Each row has a hidden trait or not; one of two labels after the row says which. A new part has a new trait and new labels.
In the rows, 128 means zero.
[120 164 141 130  91 134 113 154 118 111 145 128 134 105 123 125 166 128
 124 127 189 140 145 128 204 134 137 108 146 125 134 119 129 153 118 124
 105 116 129 135 142 113 107 110]
M
[120 165 148 148  54 133 107 162 163 112 144 116 131 110 117 137 178 135
 101 121 195 145 139 128 221 132 141 116 112 124 129 113 167 164 128 112
 107 134 125 137 142 113 110 125]
N
[122 136 149 156  34 145 101 153 176 112 124  89 135 124 120 134 185 137
  98 123 196 132 137 119 216 130 159 116 100 116 130 113 185 124 120 113
  67 125 113 139 135  90 118 135]
N
[122 138 149 148  86 131 116 162 157 111 146 118 132 118 122 136 177 136
 104 119 191 142 140 124 210 131 142  99 110 122 130 116 165 143 128 113
 103 127 120 136 136 107 120 126]
N
[122 132 149 142  54 142 104 160 158 110 145 120 144 107 117 127 183 133
 107 125 188 133 140 124 213 134 145 100 127 127 122 121 171 136 122 116
  91 133 129 140 140 110 117 128]
N
[122 149 142 156  56 134 110 158 182 110 136  84 129 128 120 148 190 143
  79 120 240 141 128 117 233 128 150 134  89 116 125 109 186 121 118 112
  75 134 108 138 131  90 116 143]
N
[125 112 149 149  44 147 106 150 169 111 121  89 137 131 125 128 189 138
 101 123 188 126 137 116 210 129 162 104  91 113 131 116 187 100 118 115
  53 117 108 140 130  81 124 137]
M
[125 105 147 140  43 147 109 154 153 108 130 105 146 122 124 120 186 133
 103 126 185 123 138 118 209 131 157  93 114 119 126 123 178  98 116 119
  56 120 119 141 132  85 125 133]
M
[126  97 148 142  56 147 110 158 167 108 140 108 149 122 121 123 198 137
  90 125 188 124 136 117 213 131 155  91 114 121 121 125 195  99 118 117
  65 129 121 140 130  88 129 140]
M
[128  91 132 133 152 134 134 149 116 108 132  91 132 148 142 127 176 140
 111 123 220 126 133 109 197 125 151 101 105 107 134 120 136  51 105 129
  37  92  99 133 111  68 129 131]
N
[122 133 145 140  80 137 115 158 153 111 144 111 137 117 123 131 182 135
 101 122 193 135 137 121 215 131 146 102 115 121 126 118 165 128 122 116
  84 126 121 137 134 101 119 130]
M
[125 120 143 145  34 148 106 158 179 107 138  91 147 119 115 131 196 138
  77 125 228 125 130 115 230 131 153 119 112 120 113 119 195  96 112 118
  59 137 118 142 130  85 122 146]
N
[121 162 144 150  23 143  98 153 174 110 128  87 134 116 115 138 183 137
  92 126 229 134 134 121 228 131 154 136 105 118 126 112 179 129 114 115
  71 133 116 140 137  93 108 135]
M
[122 137 152 153  31 146  99 147 166 113 108  81 128 131 127 133 180 135
 116 121 170 130 143 121 204 128 166 109  84 111 143 112 183 130 121 110
  54 112 107 139 136  85 120 128]
N
[121 142 151 146  58 142 102 149 148 113 115  93 127 126 129 129 171 132
 128 123 167 132 145 123 201 130 158 107 100 113 145 114 162 134 120 116
  65 106 111 136 138  92 115 120]
N
[123 110 150 146  92 132 124 170 166 109 165 125 143 120 120 136 190 141
  80 119 200 139 133 119 227 130 139  91 113 126 115 120 184 120 129 114
 101 141 122 138 130 105 129 141]
N
[126  90 147 146  97 139 122 153 153 110 125  90 134 142 134 130 188 140
 106 120 178 129 137 113 197 126 158  90  88 110 135 119 179  85 118 117
  47 107 103 136 122  81 134 136]
N
[118 191 140 152  87 127 108 156 153 113 136  95 115 122 123 150 169 137
 107 120 230 151 136 125 221 129 140 141 100 115 139 105 144 158 120 115
  98 121 109 132 137 107 104 122]
N
[122 152 143 146  30 149  97 146 160 111 116  85 134 119 121 129 179 133
 106 127 216 128 138 120 209 131 156 128 109 116 132 113 172 119 110 118
  56 120 115 139 137  83 110 130]
M
[115 214 151 148   1 148  79 152 166 115 121 104 131  90 108 133 162 125
 116 128 189 140 147 133 225 137 150 141 128 126 134 110 159 196 120 112
 102 136 132 139 157 112  91 114]
N
[118 187 147 152 131 109 124 172 147 116 167 133 112 115 122 156 169 139
 106 114 197 167 140 132 217 130 125 117 107 125 137 107 125 195 140 108
 139 132 121 129 140 138 111 116]
N
[117 184 152 147   1 163  68 142 180 112 105  86 142  95 109 123 169 125
 113 132 191 124 146 128 220 136 162 138 122 123 133 112 183 160 112 113
  67 134 129 145 155  91  96 124]
N
[121 148 148 145  67 134 111 160 158 112 146 119 135 113 119 133 177 135
 104 122 190 141 139 125 215 132 142 105 121 125 127 116 165 148 126 116
 102 130 125 137 138 107 116 126]
M

Part 2:
[174 146 196 173 129  75  69  49 135 117  67  97 169 127 118 152 133 134
 126 102 106 131 168  49]
QL
[144  90 160 111  93 118  69 102 152 117 107 117 137 123 128 128 140 116
 123 106 121 137 121  30]
NF
[149 101  98  69 127 135  71 151 122 135 161 155 127 155 128 102 130 121
 136 113  78 141 104  68]
NF
[118 136 202 130 134 141 119 160  96 125  78 147 112 136 160 119 123 129
  74 115 153 131 150 115]
QL
[141 104 129 109 116 107  66 168 145 137 117 145 143 128 144 115 136 118
 119 118 103 149 115  50]
NF
[140 146 116 151 128 255 198  60 143  93 147 106 109 153 111 138 131 140
 124 118 108 127 132 148]
QL
[168 136  41 139 151  93  94  58 122 126  97 152 157 143 123 143 127 143
 145 102  96 132 152  91]
NF
[160 153 137 158 131 212 180  51 139  81 175 104 126 136 100 132 120 130
 124 117  96 127 133  65]
QL
[148  93  85  72 110 101  63 152 129 118 134 167 127 147 129 119 125 124
 137 102  99 132 123  33]
NF
[163 148 206 163 125  80 125  84 130 149  80 101 182 133 126 150 133 135
 126 109 113 127 163  70]
QL
[153 138 101 162 141 115 127  59 135 122  63 120 161 133 126 152 140 133
 139 101 105 128 157  95]
NF
[148  96 121  77 110 125  56 148 149 137 129 124 134 142 129 115 139 119
 118 105 107 146 107  79]
NF
[156 141 146 160 126 116 125  82 134 130  74 123 172 118 134 142 135 128
 132  85 107 130 158  84]
QL
[152 123 134 151 129 105 116  91 122 133  81 135 171 125 133 141 134 130
 135  91  98 129 164  89]
QL
[145 128  41  88 167  53  80 121  50 115 142 220 113 166 147 100  94 143
 112 125 124 127 156  91]
QL
[141 144 123 140 136 102 152 115 115 135  90 123 163 128 138 146 132 132
 131  97 107 127 155 104]
QL
[127  98 124  91 115  79  92 166 139 146 131 131 123 156 127 120 135 121
 115 106 103 142 104  83]
NF
[120 121 151 104 136 122 131 177  87 139  87 146 114 140 164 123 129 135
 101 113 170 130 146 116]
NF
[149 112 116  93 112 105  66 160 152 127 145 130 144 142 128 112 133 118
 122 109  91 146 112  40]
NF
[149 140 124 148 131  93 142  85 113 138  87 126 169 129 134 142 131 134
 133 102  99 127 160  90]
QL
[164 115 138 101 141  38  41  59  82 114 137 207 112 161 149 101 104 144
 109 111 130 123 178  54]
QL
[148  98 128  89 105 119  70 128 149 141 124 122 135 140 125 112 138 119
 125 101 101 146 105  67]
NF
[164 155 199 168 136  88 115  96 123 123  87 109 155 140 128 147 131 138
 124 108 102 123 162  77]
QL
[134 136 110 160 151 239 243 131 102 111 158  97  97 161 133 131 128 133
 145 136 105 118 105 155]
QL
[161 150 115 141 138  89 101  81 116 131  96 148 166 129 131 137 126 132
 136 100  87 131 170  86]
QL
[121 131 237 137 116 132 102 112 112 115  60 126 133 124 158 120 131 126
  74 111 178 129 159  93]
QL
[158 151 170 160 138 255 123 101 116 131  83 120 179 140 122 151 128 138
 138 108 111 124 163  81]
QL
[151 139 148 187 135 249 200  67 132 106 127  85 109 152 124 136 131 133
 147 125 113 126 111 115]
QL
[140 121 128 113 130  63  72 113 104 129  90 170 126 138 158 121 130 134
 103 110 167 134 168  95]
NF
[136 126 203 141 125 124  79 109 102 116  85 150 131 132 151 119 120 131
  78 117 166 134 159  91]
QL
[138  86 137  91 100 120 115 168 143 125 117 138 129 145 126 124 134 119
 129 102 115 133 108  44]
NF
[123 120 129 117 133 121 120 172  86 149  97 153 115 135 165 121 124 136
 106 112 175 136 149 112]
NF
[153 141  49 156 143 113 116  68 134 121  66 138 158 132 128 145 133 136
 135 105 101 125 151  93]
NF
[170 153 188 157 135  76 103  77 121 126  76 119 164 132 129 149 127 135
 133 102 103 131 176  51]
QL
[153 108 107 104 118  91  60 142 146 130 112 147 142 142 129 106 123 122
 127 117  85 148 122  37]
NF
[145 127 226 119 116  81  81  90 137 123  72 154 118 134 158 116 123 136
  94 107 164 130 162  78]
QL
[144 120 125 118 132  81  99 119  94 127  91 162 120 134 155 111 128 136
 108 110 159 136 154 103]
NF
[162 154 165 139 139  79 110  93 112 128  93 128 163 144 128 143 127 138
 133 109 102 127 163  78]
QL
[142 148 192 193 106 255 210  27 169  93  99  77 125 132 115 144 143 132
 118 111 116 135 139 134]
QL
[143  99 132  85 110 126  74 138 140 136 131 122 135 124 127 112 138 118
 119 104 107 156 105  55]
NF
[136 120 160 120 131  90  88 138  99 128  75 153 126 142 142 122 130 133
 101 115 175 137 158  86]
NF
[129 125 143 121 125 105  79 121  84 102  89 173 130 143 155 111 115 132
  85 121 159 133 162 102]
QL
[158 132 170 193 126 222 179  54 142  99 123  80 114 140 124 134 137 127
 137 128 109 129 109 120]
QL
[137  94 134  98 100 116  91 122 135 118 127 141 135 136 132 128 130 120
 136 104 112 132 104  26]
NF

[125 138 172 184 135  42 192 127 125 154  86 138 128 119 136 135]
<96>
[131 131 139 149 130  32 133 126 129 144 106 137 113 144 115 139]
<86>
[116 130 165 176 134  27 164 127 125 146  78 134 117  75 145 121]
<96>
[123 137 155 164 133  42 170 125 122 130 115 129 128 114 151 124]
<96>
[125 135 166 204 130  28 154 122 125 142  92 136 142 122 121 133]
<96>
[129 129 133 128 129  33 127 126 127 123 128 130 117 136 128 132]
<86>
[126 140 130 135 131  33 141 127 122 147  99 141 124 122 125 124]
<86>
[128 141 155 174 132  36 195 126 124 142 115 130 146 134 153 116]
<96>
[124 139 149 168 132  39 158 124 122 133 104 134 134 118 139 121]
<96>
[127 142 167 183 132  43 195 124 119 126 135 130 149 129 154 127]
<96>
[119 133 157 169 132  31 160 126 122 134 101 131 133  93 140 122]
<96>
[133 135 133 151 128  41 128 123 127 122 134 126 132 162 144 116]
<86>
[122 143 143 156 133  38 155 126 116 138 100 142 130 104 127 128]
<86>
[120 137 156 166 132  37 176 127 119 130 115 133 147  94 141 128]
<96>
[124 131 171 181 132  36 152 120 123 109 121 126 115 116 148 132]
<96>
[121 135 154 160 133  37 176 129 122 144  99 134 132 106 143 126]
<96>
[114 137 165 188 132  32 167 125 116 128 100 133 152  67 146 115]
<96>
[125 137 153 167 132  28 165 126 124 136 110 133 134 120 140 126]
<96>
[126 134 161 195 129  35 159 122 127 130 114 124 150 124 148 114]
<96>
[135 128 157 188 128  33 156 123 138 150 100 127 124 158 135 127]
<86>
[134 137 162 162 132  34 204 129 130 146 126 130 134 162 138 143]
<96>
[137 135 137 141 129  37 152 125 130 131 130 130 123 175 135 131]
<86>
[130 135 148 190 126  37 149 121 129 132 112 124 154 147 146 105]
<96>
[122 137 158 170 132  41 156 123 118 122 114 134 129 105 143 124]
<96>
[123 133 148 177 128  32 151 123 123 113 136 119 156 115 156 107]
<96>
[134 137 119 128 128  32 118 125 126 133 120 137 121 160 112 134]
<86>
[142 137 116 129 125  35 113 125 130 134 134 136 131 199 102 141]
<86>
[125 142 164 187 132  41 163 123 118 130 106 139 138 118 124 142]
<96>
[146 135 138 153 126  41 146 122 137 138 133 127 127 226 130 128]
<86>
[136 130 156 174 129  29 147 123 132 133 122 130 124 165 123 144]
<86>
[123 138 155 172 131  38 160 124 120 123 120 132 141 109 138 125]
<96>
[150 124 138 162 123  33 132 123 148 141 133 121 121 233 119 140]
<86>
[125 129 131 123 130  27 135 130 125 132 122 131 124 114 124 132]
<86>
[120 126 140 144 132  31 154 129 131 152  88 127 114  93 157 102]
<96>
[120 136 155 168 134  29 173 128 122 147  90 137 129  94 146 121]
<96>
[129 139 154 174 130  39 172 123 121 117 138 127 151 136 148 123]
<96>
[149 129 131 146 123  62 108 121 138 121 155 124 120 232 109 147]
<86>
[126 135 145 165 130  30 149 124 125 137 103 136 128 123 128 127]
<86>
[123 142 167 170 135  21 197 128 118 139 108 139 137 108 139 141]
<96>
[130 132 131 144 129  33 126 125 126 136 109 134 120 140 127 125]
<86>
[130 133 174 174 132  33 198 126 128 118 143 123 138 139 152 144]
<96>
[110 131 165 174 135  32 149 124 117 125  87 134 117  55 145 120]
<96>
[125 137 154 167 132  43 174 125 122 127 121 129 136 122 151 119]
<96>
[127 137 135 168 126  31 145 122 122 116 138 122 167 125 153  98]
<96>
[127 142 151 179 129  43 165 123 120 127 120 134 152 137 138 120]
<96>
[120 134 179 196 134  34 183 124 121 117 120 126 140  95 153 129]
<96>
[127 125 148 160 131  38 145 127 135 155  83 132 107 128 125 133]
<86>
[131 132 154 159 131  33 147 122 127 113 136 128 113 148 132 144]
<96>
[126 137 147 172 130  38 150 123 121 129 113 133 140 124 138 120]
<96>
[113 130 174 169 135  32 144 126 117 123  94 139 115  60 118 150]
<96>
[128 140 152 171 131  39 179 125 124 136 118 130 147 132 148 120]
<96>
[132 137 139 157 128  45 135 123 125 129 120 134 129 155 117 135]
<86>
[117 126 153 163 132  28 154 126 127 140  88 129 115  84 153 109]
<96>
[123 128 161 175 133  35 170 128 132 161  73 131 113 104 143 121]
<96>
[132 130 131 135 128  26 127 127 130 139 114 131 122 146 125 127]
<86>
[121 134 163 166 132  30 166 127 123 137 107 135 134 105 132 133]
<96>
[124 130 167 173 134  25 173 127 130 149  89 132 113 116 140 133]
<86>
[120 135 152 159 133  35 157 126 120 128 110 134 123  97 140 125]
<96>
[128 135 144 149 130  26 136 126 122 130 114 138 128 129 113 146]
<86>
[119 139 151 178 133  38 163 124 119 135  96 134 130  94 155 105]
<96>
[131 130 140 139 129  39 144 126 128 121 139 127 125 148 136 135]
<86>
[121 133 159 167 132  26 155 125 120 127 109 131 133  97 138 127]
<96>
[139 140 140 161 128  47 146 123 128 134 127 133 136 190 123 130]
<86>
[140 140 155 156 131  42 206 129 129 134 154 126 148 193 151 140]
<96>
[133 136 139 161 128  33 141 124 128 133 121 132 136 158 126 125]
<86>
[126 136 160 172 132  38 171 125 123 132 111 133 132 122 139 133]
<96>
[130 136 165 172 131  34 152 122 125 117 124 130 124 145 128 143]
<96>
[119 137 116 128 131  43 125 126 112 132 105 144 132 100 127 114]
<86>
[143 127 135 132 126  40 123 126 139 136 130 128 106 201 111 149]
<86>
[131 140 131 143 129  37 132 124 120 130 122 139 134 147 115 135]
<86>
[124 144 106 105 129  30 112 128 111 126 128 146 142 117 105 134]
<86>
[132 132 144 147 129  41 135 123 126 120 129 131 122 150 120 138]
<86>
[126 133 180 180 134  37 194 127 126 135 116 131 132 121 142 143]
<96>
[128 144 126 142 129  41 129 122 115 113 136 137 140 138 130 120]
<86>
[135 132 127 141 126  33 109 125 127 126 130 135 130 165  99 145]
<86>
[140 138 131 148 128  44 148 125 131 143 125 132 128 191 128 128]
<86>
[132 136 130 136 128  35 140 126 126 128 128 132 135 152 126 129]
<86>
[133 135 135 150 129  42 136 125 128 143 107 136 121 154 120 131]
<86>
[123 140 159 192 130  34 159 122 121 134 100 133 149 109 138 116]
<96>
